Below are the code and all the weights of a small trained network. Each question names an input and a class and asks about switching units off, where a switched-off unit gives its printed mean instead of its output.

import numpy as np


def w(rows, s, z=0):
    codes = np.array(rows[::2]) - 128.0
    scale = np.full(codes.shape[1], s)
    scale[-1] = z or s
    return codes * scale


def f(y):
    return np.maximum(y, 0)


def log_softmax(a):
    a = a - a.max(-1, keepdims=True)
    return a - np.log(np.exp(a).sum(-1, keepdims=True))


def net(x, mask):
    res = np.array(x, float).reshape(1, 7) / 4 @ E
    y = f(res @ A[0][:, :-1].T + A[0][:, -1])
    res = res + np.where(mask, y, B[0][:, -1]) @ B[0][:, :-1]
    return log_softmax(res[-1] @ U[:, :-1].T + U[:, -1])


A, B = {}, {}
E = w([
[131,167,160,104,126,157,110,183,19,126,114],'x0',
[128,128,129,128,130,128,128,128,128,126,128],'x1',
[127,128,128,128,131,128,127,128,128,126,128],'x2',
[135,158,117,167,127,143,174,188,156,124,248],'x3',
[129,128,129,127,128,128,129,128,128,126,128],'x4',
[130,199,28,107,131,80,130,102,119,128,120],'x5',
[128,129,129,128,129,128,128,127,128,128,128],'x6',
],0.012)
A[0] = w([
[121,153,157,112,127,137,110,126,35,123,59,115],'neuron 1',
[130,69,106,129,127,117,125,68,183,120,79,223],'neuron 2',
[136,148,125,120,136,122,127,103,131,118,96,127],'neuron 3',
[128,144,124,131,112,137,155,162,148,127,164,175],'neuron 4',
[124,173,159,121,133,134,128,176,31,132,120,146],'neuron 5',
[120,138,108,159,131,124,141,150,207,122,234,120],'neuron 6',
[123,164,80,141,122,118,141,156,129,129,160,53],'neuron 7',
[137,79,174,132,118,135,123,150,134,138,134,254],'neuron 8',
[133,119,125,137,131,122,117,119,145,129,107,156],'neuron 9',
[136,205,147,137,133,148,132,205,82,112,229,16],'neuron 10',
[133,252,6,119,137,92,124,96,115,128,113,140],'neuron 11',
[127,152,103,111,124,102,132,96,163,125,133,104],'neuron 12',
[131,140,151,119,136,118,118,100,138,112,132,237],'neuron 13',
[118,186,82,115,130,120,116,161,51,116,122,31],'neuron 14',
],0.018,0.0057)
B[0] = w([
[169,79,107,133,146,146,24,93,112,108,111,189],'neuron 1',
[44,155,141,141,130,107,205,118,162,144,70,206],'neuron 2',
[130,69,157,141,98,59,124,107,103,146,160,153],'neuron 3',
[174,123,148,167,124,112,147,139,153,135,196,180],'neuron 4',
[129,120,155,46,70,180,87,198,52,129,127,199],'neuron 5',
[227,93,109,153,183,140,67,114,131,102,181,230],'neuron 6',
[76,227,78,107,186,246,109,160,161,101,110,170],'neuron 7',
[114,87,177,162,147,179,138,145,157,123,107,178],'neuron 8',
[104,143,141,128,113,126,140,114,131,127,129,149],'neuron 9',
[49,165,150,118,68,97,218,172,135,159,153,220],'neuron 10',
[156,198,8,99,97,37,129,101,102,128,131,250],'neuron 11',
[113,71,53,147,90,154,128,151,101,128,137,169],'neuron 12',
[75,103,140,151,150,131,110,90,146,145,102,153],'neuron 13',
[150,209,253,98,206,76,127,87,152,131,123,180],'neuron 14',
],0.027,0.025)
U = w([
[18,81,239,181,151,150,220,95,204,162,28,255],'0',
[50,141,48,133,26,32,213,69,130,172,52,121],'1',
[228,29,207,220,215,183,103,121,195,84,167,226],'2',
[224,143,8,164,175,113,80,96,152,68,167,61],'3',
[158,1,198,120,127,251,28,137,82,86,58,172],'4',
[236,140,117,60,130,60,29,58,46,94,72,60],'5',
[76,70,240,136,23,196,216,225,121,172,164,111],'6',
[104,238,127,56,78,83,194,169,105,149,158,9],'7',
],0.0048,0.0025)

Each question gives the input, the list of numbers given to net, and the class t.
The units are the neurons (one row each of A and B). Each row of codes is followed by its name. A weight is (code - 128) times the scale printed after its matrix; where a second scale follows, it is the last column's (A, B and U).
mask holds one flag per neuron, in row order. A switched-off neuron (its flag False) gives its mean, the last column of its row in B, instead of its output. The means were averaged over made-up inputs and are rounded, as every weight is.
A unit's drop is (log p(t) with every unit on - log p(t) with that unit switched off) / (log p(t) with every unit on - log p(t) with every unit switched off).
The circuit of an input: a set's keep is (log p(t) with only the set's units on - log p(t) with every unit switched off) / (log p(t) with every unit on - log p(t) with every unit switched off). Starting from the 12 units with the biggest drops (on a tie, the unit counted first), units are removed one at a time, each time the one whose removal leaves the highest keep (on an exact tie, the one counted first), for as long as the keep stays at least 0.8.
units of the circuit, in order: the units of the circuit, biggest drop first
most important unit: the unit with the biggest drop
top k neurons: the k neurons with the biggest drops, biggest first
drop when u is switched off: that unit's drop, to one decimal
input [7,-8,7,3,8,-3,-3], class 6: most important unit -> neuron 10
input [0,0,2,5,-8,7,-4], class 3: top 3 neurons -> [neuron 6; neuron 2; neuron 5]
input [0,-2,-4,8,-2,-2,-5], class 2: top 3 neurons -> [neuron 6; neuron 11; neuron 5]
input [1,-8,-2,8,6,-1,4], class 6: top 2 neurons -> [neuron 10; neuron 11]
input [-4,-7,-8,8,0,-2,2], class 2: top 2 neurons -> [neuron 6; neuron 11]
input [7,1,0,0,-2,5,2], class 5: top 2 neurons -> [neuron 1; neuron 2]
input [8,-3,-2,-2,2,-1,-2], class 4: top 2 neurons -> [neuron 11; neuron 1]
input [1,-5,3,-4,8,2,3], class 5: top 2 neurons -> [neuron 10; neuron 1]
input [-2,0,6,0,8,0,-6], class 0: top 2 neurons -> [neuron 11; neuron 6]
input [-5,-4,1,0,-7,6,-5], class 1: top 2 neurons -> [neuron 2; neuron 1]
input [-7,2,-6,-1,5,-2,3], class 0: top 2 neurons -> [neuron 11; neuron 2]
input [-1,6,1,-7,-8,6,-7], class 1: top 2 neurons -> [neuron 2; neuron 6]
input [0,-6,-2,0,2,2,6], class 1: top 2 neurons -> [neuron 6; neuron 1]
input [-8,4,-8,0,-8,-4,7], class 0: most important unit -> neuron 2
input [-5,-6,5,1,1,-8,6], class 2: top 2 neurons -> [neuron 10; neuron 6]
input [-6,-6,0,8,-4,0,-3], class 2: top 2 neurons -> [neuron 11; neuron 6]
input [-1,-6,5,-8,1,-3,-2], class 0: top 2 neurons -> [neuron 11; neuron 2]
input [6,6,2,-7,8,-1,-3], class 4: drop when neuron 11 is switched off -> 0.7
input [-6,-4,-2,6,-2,4,0], class 3: drop when neuron 7 is switched off -> 0.0
input [-3,-7,-8,1,0,4,-3], class 3: units of the circuit, in order -> [neuron 10]
input [-8,-4,-3,-2,-6,-4,8], class 0: drop when neuron 11 is switched off -> 0.2
input [0,8,1,-6,7,-4,-3], class 0: drop when neuron 11 is switched off -> 0.4
